Here is a tiny trained network, its code and every weight. The questions are about switching its units off for an input and a class, where a switched-off unit gives its printed mean instead of its output.

import numpy as np


def w(rows, s, z=0):
    codes = np.array(rows[::2]) - 128.0
    scale = np.full(codes.shape[1], s)
    scale[-1] = z or s
    return codes * scale


def norm(h):
    return h / np.sqrt((h * h).mean(-1, keepdims=True) + 1e-5)


def f(y):
    return y / 2 * (1 + np.tanh(0.7978845608 * (y + 0.044715 * y**3)))


def log_softmax(a):
    a = a - a.max(-1, keepdims=True)
    return a - np.log(np.exp(a).sum(-1, keepdims=True))


def net(x, mask):
    res = np.array(x, float).reshape(1, 3) / 4 @ E
    u = 0
    for l in range(3):
        y = f(norm(res) @ A[l][:, :-1].T + A[l][:, -1])
        res = res + np.where(mask[u : u + 8], y, B[l][:, -1]) @ B[l][:, :-1]
        u += 8
    return log_softmax(norm(res)[-1] @ U[:, :-1].T + U[:, -1])


A, B = {}, {}
E = w([
[43,132,152],'x0',
[150,42,46],'x1',
[254,92,202],'x2',
],0.0033)
A[0] = w([
[59,96,182,189],'0.n0',
[156,89,191,127],'0.n1',
[179,161,154,47],'0.n2',
[139,158,201,151],'0.n3',
[137,89,194,139],'0.n4',
[135,225,57,254],'0.n5',
[41,116,176,125],'0.n6',
[92,94,2,44],'0.n7',
],0.0077,0.0032)
B[0] = w([
[120,214,101,208],'0.n0',
[182,193,126,172],'0.n1',
[74,141,160,122],'0.n2',
[190,245,254,188],'0.n3',
[201,174,126,168],'0.n4',
[59,37,193,253],'0.n5',
[120,217,19,189],'0.n6',
[86,40,34,214],'0.n7',
],0.0053,0.003)
A[1] = w([
[238,39,129,76],'1.n0',
[228,76,179,5],'1.n1',
[143,2,146,131],'1.n2',
[97,158,127,54],'1.n3',
[123,81,47,88],'1.n4',
[164,16,172,103],'1.n5',
[223,86,16,31],'1.n6',
[254,101,159,96],'1.n7',
],0.0062,0.0018)
B[1] = w([
[135,218,80,235],'1.n0',
[76,171,53,188],'1.n1',
[165,202,110,223],'1.n2',
[82,120,147,114],'1.n3',
[159,134,146,201],'1.n4',
[157,156,97,190],'1.n5',
[163,183,159,211],'1.n6',
[183,148,1,251],'1.n7',
],0.0067,0.0019)
A[2] = w([
[156,87,104,162],'2.n0',
[134,14,79,79],'2.n1',
[140,158,208,131],'2.n2',
[182,73,42,238],'2.n3',
[91,152,152,125],'2.n4',
[19,92,120,5],'2.n5',
[104,109,6,57],'2.n6',
[120,120,132,117],'2.n7',
],0.011,0.0032)
B[2] = w([
[79,112,103,149],'2.n0',
[66,62,96,181],'2.n1',
[161,1,144,172],'2.n2',
[81,71,42,253],'2.n3',
[65,99,96,148],'2.n4',
[200,182,122,195],'2.n5',
[149,76,196,223],'2.n6',
[118,145,111,123],'2.n7',
],0.0073,0.0056)
U = w([
[43,13,58,175],'0',
[249,185,228,49],'1',
[79,72,249,9],'2',
[213,163,15,211],'3',
[31,227,139,110],'4',
],0.016,0.0013)

Each question gives the input, the list of numbers given to net, and the class t.
The units are the neurons (one row each of A and B). Each row of codes is followed by its name. A weight is (code - 128) times the scale printed after its matrix; where a second scale follows, it is the last column's (A, B and U).
mask holds one flag per neuron, layer by layer. A switched-off neuron (its flag False) gives its mean, the last column of its row in B, instead of its output. The means were averaged over made-up inputs and are rounded, as every weight is.
A unit's drop is (log p(t) with every unit on - log p(t) with that unit switched off) / (log p(t) with every unit on - log p(t) with every unit switched off).
The circuit of an input: a set's keep is (log p(t) with only the set's units on - log p(t) with every unit switched off) / (log p(t) with every unit on - log p(t) with every unit switched off). Starting from the 12 units with the biggest drops (on a tie, the unit counted first), units are removed one at a time, each time the one whose removal leaves the highest keep (on an exact tie, the one counted first), for as long as the keep stays at least 0.8.
units of the circuit, in order: the units of the circuit, biggest drop first
unit that matters most: the unit with the biggest drop
top k neurons: the k neurons with the biggest drops, biggest first
top k neurons in layer l: the k neurons of layer l with the biggest drops, biggest first
drop when u is switched off: that unit's drop, to one decimal
input [-4,-4,4], class 1: units of the circuit, in order	(0.n3)
input [-8,-6,-7], class 2: units of the circuit, in order	(0.n5 2.n3)
input [-2,-3,-4], class 4: units of the circuit, in order	(2.n3 2.n2)
input [4,-6,-1], class 2: top 2 neurons	(2.n2 1.n7)
input [-6,-5,3], class 1: top 4 neurons	(0.n3 0.n7 2.n3 0.n2)
input [8,-7,6], class 1: top 2 neurons	(0.n3 0.n5)
input [0,-8,1], class 2: top 2 neurons	(2.n2 2.n5)
input [5,-1,-7], class 4: top 2 neurons in layer 2	(2.n3 2.n5)
input [-5,-7,-6], class 2: top 3 neurons in layer 1	(1.n7 1.n1 1.n0)
input [8,-8,5], class 1: top 3 neurons in layer 0	(0.n3 0.n5 0.n4)
input [0,-3,1], class 1: top 2 neurons	(0.n3 2.n3)
input [7,6,5], class 3: drop when 1.n1 is switched off	0.0
input [-1,-4,-7], class 4: drop when 2.n3 is switched off	0.4
input [6,3,7], class 3: drop when 1.n7 is switched off	0.3
input [7,-1,-2], class 4: drop when 2.n3 is switched off	0.1
input [7,-1,1], class 4: unit that matters most	0.n6
